How many dimensions does each matrix project onto, up to rounding?
[[ 0.34 -0.47  0.06]
 [-0.47  0.66  0.04]
 [ 0.06  0.04  0.99]]
 | 2

[[ 0.87 -0.27 -0.20]
 [-0.27  0.44 -0.42]
 [-0.20 -0.42  0.68]]
 | 2

[[ 0.78 -0.40  0.12]
 [-0.40  0.28  0.21]
 [ 0.12  0.21  0.94]]
 | 2

[[ 0.11  0.26  0.18]
 [ 0.26  0.92 -0.05]
 [ 0.18 -0.05  0.96]]
 | 2

[[ 0.85 -0.34  0.11]
 [-0.34  0.23  0.24]
 [ 0.11  0.24  0.92]]
 | 2

[[ 0.01  0.04 -0.06]
 [ 0.04  0.37 -0.48]
 [-0.06 -0.48  0.63]]
 | 1

[[ 0.01  0.00 -0.11]
 [ 0.00  0.00 -0.01]
 [-0.11 -0.01  0.99]]
 | 1

[[ 0.89  0.28  0.15]
 [ 0.28  0.32 -0.38]
 [ 0.15 -0.38  0.79]]
 | 2

[[ 0.71  0.29  0.34]
 [ 0.29  0.70 -0.35]
 [ 0.34 -0.35  0.59]]
 | 2

[[ 0.86  0.31  0.16]
 [ 0.31  0.31 -0.34]
 [ 0.16 -0.34  0.83]]
 | 2

[[ 0.80  0.11 -0.38]
 [ 0.11  0.94  0.21]
 [-0.38  0.21  0.26]]
 | 2

[[ 0.73  0.33 -0.30]
 [ 0.33  0.60  0.37]
 [-0.30  0.37  0.66]]
 | 2

[[ 0.45  0.45 -0.21]
 [ 0.45  0.45 -0.21]
 [-0.21 -0.21  0.10]]
 | 1

[[ 0.04  0.16 -0.12]
 [ 0.16  0.61 -0.46]
 [-0.12 -0.46  0.34]]
 | 1

[[ 0.94  0.19  0.13]
 [ 0.19  0.36 -0.44]
 [ 0.13 -0.44  0.70]]
 | 2

[[ 0.77  0.37 -0.21]
 [ 0.37  0.42  0.32]
 [-0.21  0.32  0.82]]
 | 2

[[0.00 0.05 0.01]
 [0.05 0.98 0.12]
 [0.01 0.12 0.02]]
 | 1

[[ 0.09 -0.07 -0.27]
 [-0.07  0.99 -0.02]
 [-0.27 -0.02  0.92]]
 | 2

[[ 0.09 -0.03 -0.28]
 [-0.03  0.01  0.10]
 [-0.28  0.10  0.90]]
 | 1

[[ 0.03  0.16 -0.10]
 [ 0.16  0.69 -0.44]
 [-0.10 -0.44  0.27]]
 | 1

[[ 0.93 -0.08  0.24]
 [-0.08  0.01 -0.02]
 [ 0.24 -0.02  0.06]]
 | 1

[[ 0.11 -0.27  0.14]
 [-0.27  0.70 -0.37]
 [ 0.14 -0.37  0.19]]
 | 1

[[ 0.24  0.04 -0.43]
 [ 0.04  0.01 -0.07]
 [-0.43 -0.07  0.75]]
 | 1

[[ 0.96  0.18 -0.08]
 [ 0.18  0.20  0.36]
 [-0.08  0.36  0.84]]
 | 2

[[ 0.79  0.11 -0.39]
 [ 0.11  0.95  0.20]
 [-0.39  0.20  0.26]]
 | 2

[[ 0.95  0.16  0.15]
 [ 0.16  0.51 -0.47]
 [ 0.15 -0.47  0.54]]
 | 2

[[0.72 0.40 0.20]
 [0.40 0.22 0.11]
 [0.20 0.11 0.06]]
 | 1

[[ 0.41 -0.34  0.36]
 [-0.34  0.28 -0.29]
 [ 0.36 -0.29  0.31]]
 | 1

[[ 0.98 -0.14 -0.01]
 [-0.14  0.03 -0.10]
 [-0.01 -0.10  0.99]]
 | 2

[[ 0.32  0.01 -0.46]
 [ 0.01  1.00  0.01]
 [-0.46  0.01  0.68]]
 | 2

[[ 0.19  0.39 -0.04]
 [ 0.39  0.80 -0.09]
 [-0.04 -0.09  0.01]]
 | 1

[[ 0.01 -0.09  0.06]
 [-0.09  0.68 -0.46]
 [ 0.06 -0.46  0.31]]
 | 1

[[0.02 0.10 0.09]
 [0.10 0.55 0.49]
 [0.09 0.49 0.44]]
 | 1

[[0.01 0.07 0.09]
 [0.07 0.37 0.48]
 [0.09 0.48 0.62]]
 | 1

[[ 0.98  0.10  0.09]
 [ 0.10  0.47 -0.49]
 [ 0.09 -0.49  0.55]]
 | 2

[[0.09 0.28 0.10]
 [0.28 0.80 0.29]
 [0.10 0.29 0.10]]
 | 1

[[ 0.46  0.06  0.49]
 [ 0.06  0.99 -0.05]
 [ 0.49 -0.05  0.55]]
 | 2

[[ 1.00 -0.02  0.00]
 [-0.02  0.04  0.20]
 [ 0.00  0.20  0.96]]
 | 2

[[ 1.00 -0.02 -0.05]
 [-0.02  0.88 -0.33]
 [-0.05 -0.33  0.13]]
 | 2

[[ 0.04  0.15 -0.13]
 [ 0.15  0.98  0.02]
 [-0.13  0.02  0.98]]
 | 2

[[ 0.11 -0.27 -0.16]
 [-0.27  0.67  0.39]
 [-0.16  0.39  0.22]]
 | 1

[[ 0.99 -0.02  0.10]
 [-0.02  0.94  0.24]
 [ 0.10  0.24  0.07]]
 | 2

[[ 0.97 -0.16  0.09]
 [-0.16  0.03 -0.02]
 [ 0.09 -0.02  0.01]]
 | 1

[[ 0.21  0.04 -0.41]
 [ 0.04  0.01 -0.07]
 [-0.41 -0.07  0.78]]
 | 1

[[ 0.44  0.06 -0.49]
 [ 0.06  0.99  0.05]
 [-0.49  0.05  0.57]]
 | 2

[[ 0.63  0.01 -0.48]
 [ 0.01  1.00  0.02]
 [-0.48  0.02  0.37]]
 | 2

[[0.10 0.10 0.28]
 [0.10 0.09 0.28]
 [0.28 0.28 0.81]]
 | 1

[[ 0.00  0.01  0.00]
 [ 0.01  1.00 -0.06]
 [ 0.00 -0.06  0.00]]
 | 1

[[ 0.11 -0.07 -0.31]
 [-0.07  0.04  0.18]
 [-0.31  0.18  0.85]]
 | 1

[[ 0.96 -0.11 -0.16]
 [-0.11  0.69 -0.45]
 [-0.16 -0.45  0.34]]
 | 2

[[ 0.07  0.24 -0.11]
 [ 0.24  0.77 -0.35]
 [-0.11 -0.35  0.16]]
 | 1

[[ 0.23  0.17 -0.39]
 [ 0.17  0.96  0.08]
 [-0.39  0.08  0.81]]
 | 2

[[ 0.26  0.30 -0.32]
 [ 0.30  0.34 -0.37]
 [-0.32 -0.37  0.40]]
 | 1

[[ 0.84  0.06  0.36]
 [ 0.06  0.98 -0.13]
 [ 0.36 -0.13  0.18]]
 | 2

[[ 0.42 -0.30 -0.40]
 [-0.30  0.85 -0.20]
 [-0.40 -0.20  0.73]]
 | 2

[[ 0.97  0.11  0.14]
 [ 0.11  0.63 -0.47]
 [ 0.14 -0.47  0.41]]
 | 2

[[ 0.97 -0.03 -0.16]
 [-0.03  0.96 -0.19]
 [-0.16 -0.19  0.06]]
 | 2

[[ 0.92 -0.17  0.22]
 [-0.17  0.64  0.45]
 [ 0.22  0.45  0.44]]
 | 2

[[0.00 0.01 0.01]
 [0.01 0.49 0.50]
 [0.01 0.50 0.51]]
 | 1

[[ 0.34  0.24 -0.41]
 [ 0.24  0.17 -0.29]
 [-0.41 -0.29  0.49]]
 | 1

[[ 0.55 -0.49 -0.11]
 [-0.49  0.48 -0.12]
 [-0.11 -0.12  0.97]]
 | 2

[[ 0.28 -0.23 -0.38]
 [-0.23  0.20  0.32]
 [-0.38  0.32  0.52]]
 | 1

[[ 0.65  0.02  0.48]
 [ 0.02  1.00 -0.03]
 [ 0.48 -0.03  0.35]]
 | 2

[[0.47 0.25 0.43]
 [0.25 0.13 0.23]
 [0.43 0.23 0.40]]
 | 1

[[ 0.83 -0.04 -0.37]
 [-0.04  0.99 -0.09]
 [-0.37 -0.09  0.17]]
 | 2

[[ 0.20  0.34 -0.21]
 [ 0.34  0.57 -0.36]
 [-0.21 -0.36  0.23]]
 | 1

[[ 0.07 -0.22  0.13]
 [-0.22  0.70 -0.41]
 [ 0.13 -0.41  0.24]]
 | 1

[[ 0.94  0.23  0.06]
 [ 0.23  0.11 -0.22]
 [ 0.06 -0.22  0.95]]
 | 2

[[ 0.07 -0.23 -0.12]
 [-0.23  0.94 -0.03]
 [-0.12 -0.03  0.98]]
 | 2

[[ 0.18 -0.04  0.38]
 [-0.04  0.01 -0.08]
 [ 0.38 -0.08  0.81]]
 | 1

[[0.10 0.12 0.27]
 [0.12 0.14 0.33]
 [0.27 0.33 0.76]]
 | 1

[[0.69 0.37 0.28]
 [0.37 0.19 0.15]
 [0.28 0.15 0.12]]
 | 1

[[ 0.75 -0.02 -0.43]
 [-0.02  1.00 -0.03]
 [-0.43 -0.03  0.25]]
 | 2

[[ 0.03  0.00 -0.17]
 [ 0.00  0.00 -0.01]
 [-0.17 -0.01  0.97]]
 | 1

[[ 0.95  0.21  0.01]
 [ 0.21  0.05 -0.05]
 [ 0.01 -0.05  1.00]]
 | 2

[[0.50 0.26 0.43]
 [0.26 0.13 0.22]
 [0.43 0.22 0.37]]
 | 1

[[ 0.22 -0.36 -0.20]
 [-0.36  0.60  0.33]
 [-0.20  0.33  0.18]]
 | 1

[[0.06 0.03 0.24]
 [0.03 0.01 0.11]
 [0.24 0.11 0.93]]
 | 1

[[ 0.56 -0.02  0.50]
 [-0.02  0.00 -0.01]
 [ 0.50 -0.01  0.44]]
 | 1

[[ 0.02 -0.14 -0.04]
 [-0.14  0.89  0.27]
 [-0.04  0.27  0.08]]
 | 1

[[0.74 0.11 0.42]
 [0.11 0.02 0.06]
 [0.42 0.06 0.24]]
 | 1

[[ 0.30  0.33 -0.32]
 [ 0.33  0.37 -0.35]
 [-0.32 -0.35  0.34]]
 | 1

[[ 0.34 -0.23 -0.42]
 [-0.23  0.15  0.27]
 [-0.42  0.27  0.51]]
 | 1

[[0.28 0.02 0.45]
 [0.02 0.00 0.03]
 [0.45 0.03 0.72]]
 | 1

[[0.16 0.07 0.36]
 [0.07 0.03 0.15]
 [0.36 0.15 0.82]]
 | 1

[[ 0.38 -0.19  0.45]
 [-0.19  0.94  0.14]
 [ 0.45  0.14  0.68]]
 | 2

[[ 0.95 -0.05 -0.21]
 [-0.05  0.00  0.01]
 [-0.21  0.01  0.05]]
 | 1

[[ 0.08 -0.11  0.25]
 [-0.11  0.15 -0.34]
 [ 0.25 -0.34  0.76]]
 | 1

[[ 0.07 -0.26  0.00]
 [-0.26  0.93 -0.01]
 [ 0.00 -0.01  0.00]]
 | 1

[[0.09 0.10 0.27]
 [0.10 0.11 0.30]
 [0.27 0.30 0.80]]
 | 1

[[ 0.37 -0.37  0.31]
 [-0.37  0.37 -0.31]
 [ 0.31 -0.31  0.26]]
 | 1

[[0.01 0.02 0.08]
 [0.02 0.06 0.23]
 [0.08 0.23 0.93]]
 | 1

[[ 0.94  0.20 -0.14]
 [ 0.20  0.37  0.44]
 [-0.14  0.44  0.69]]
 | 2

[[ 0.06 -0.22 -0.06]
 [-0.22  0.88  0.24]
 [-0.06  0.24  0.07]]
 | 1

[[ 0.84  0.35 -0.08]
 [ 0.35  0.19  0.18]
 [-0.08  0.18  0.96]]
 | 2

[[ 0.05 -0.17 -0.13]
 [-0.17  0.58  0.46]
 [-0.13  0.46  0.37]]
 | 1

[[ 0.18 -0.37 -0.10]
 [-0.37  0.76  0.21]
 [-0.10  0.21  0.06]]
 | 1

[[ 0.04  0.03 -0.19]
 [ 0.03  0.02 -0.13]
 [-0.19 -0.13  0.94]]
 | 1

[[0.38 0.40 0.28]
 [0.40 0.42 0.29]
 [0.28 0.29 0.20]]
 | 1

[[ 0.01 -0.01  0.11]
 [-0.01  1.00  0.00]
 [ 0.11  0.00  0.99]]
 | 2

[[ 0.56  0.24 -0.44]
 [ 0.24  0.87  0.24]
 [-0.44  0.24  0.57]]
 | 2

[[ 0.24 -0.12  0.41]
 [-0.12  0.98  0.06]
 [ 0.41  0.06  0.78]]
 | 2

[[ 1.00  0.01  0.01]
 [ 0.01  0.39 -0.49]
 [ 0.01 -0.49  0.61]]
 | 2

[[ 0.94  0.23 -0.07]
 [ 0.23  0.14  0.26]
 [-0.07  0.26  0.92]]
 | 2

[[ 0.30 -0.45  0.06]
 [-0.45  0.71  0.04]
 [ 0.06  0.04  1.00]]
 | 2

[[ 0.31 -0.46 -0.06]
 [-0.46  0.67  0.09]
 [-0.06  0.09  0.01]]
 | 1

[[ 0.82  0.14  0.36]
 [ 0.14  0.90 -0.27]
 [ 0.36 -0.27  0.28]]
 | 2

[[0.35 0.48 0.01]
 [0.48 0.65 0.01]
 [0.01 0.01 0.00]]
 | 1

[[0.43 0.35 0.35]
 [0.35 0.29 0.29]
 [0.35 0.29 0.28]]
 | 1
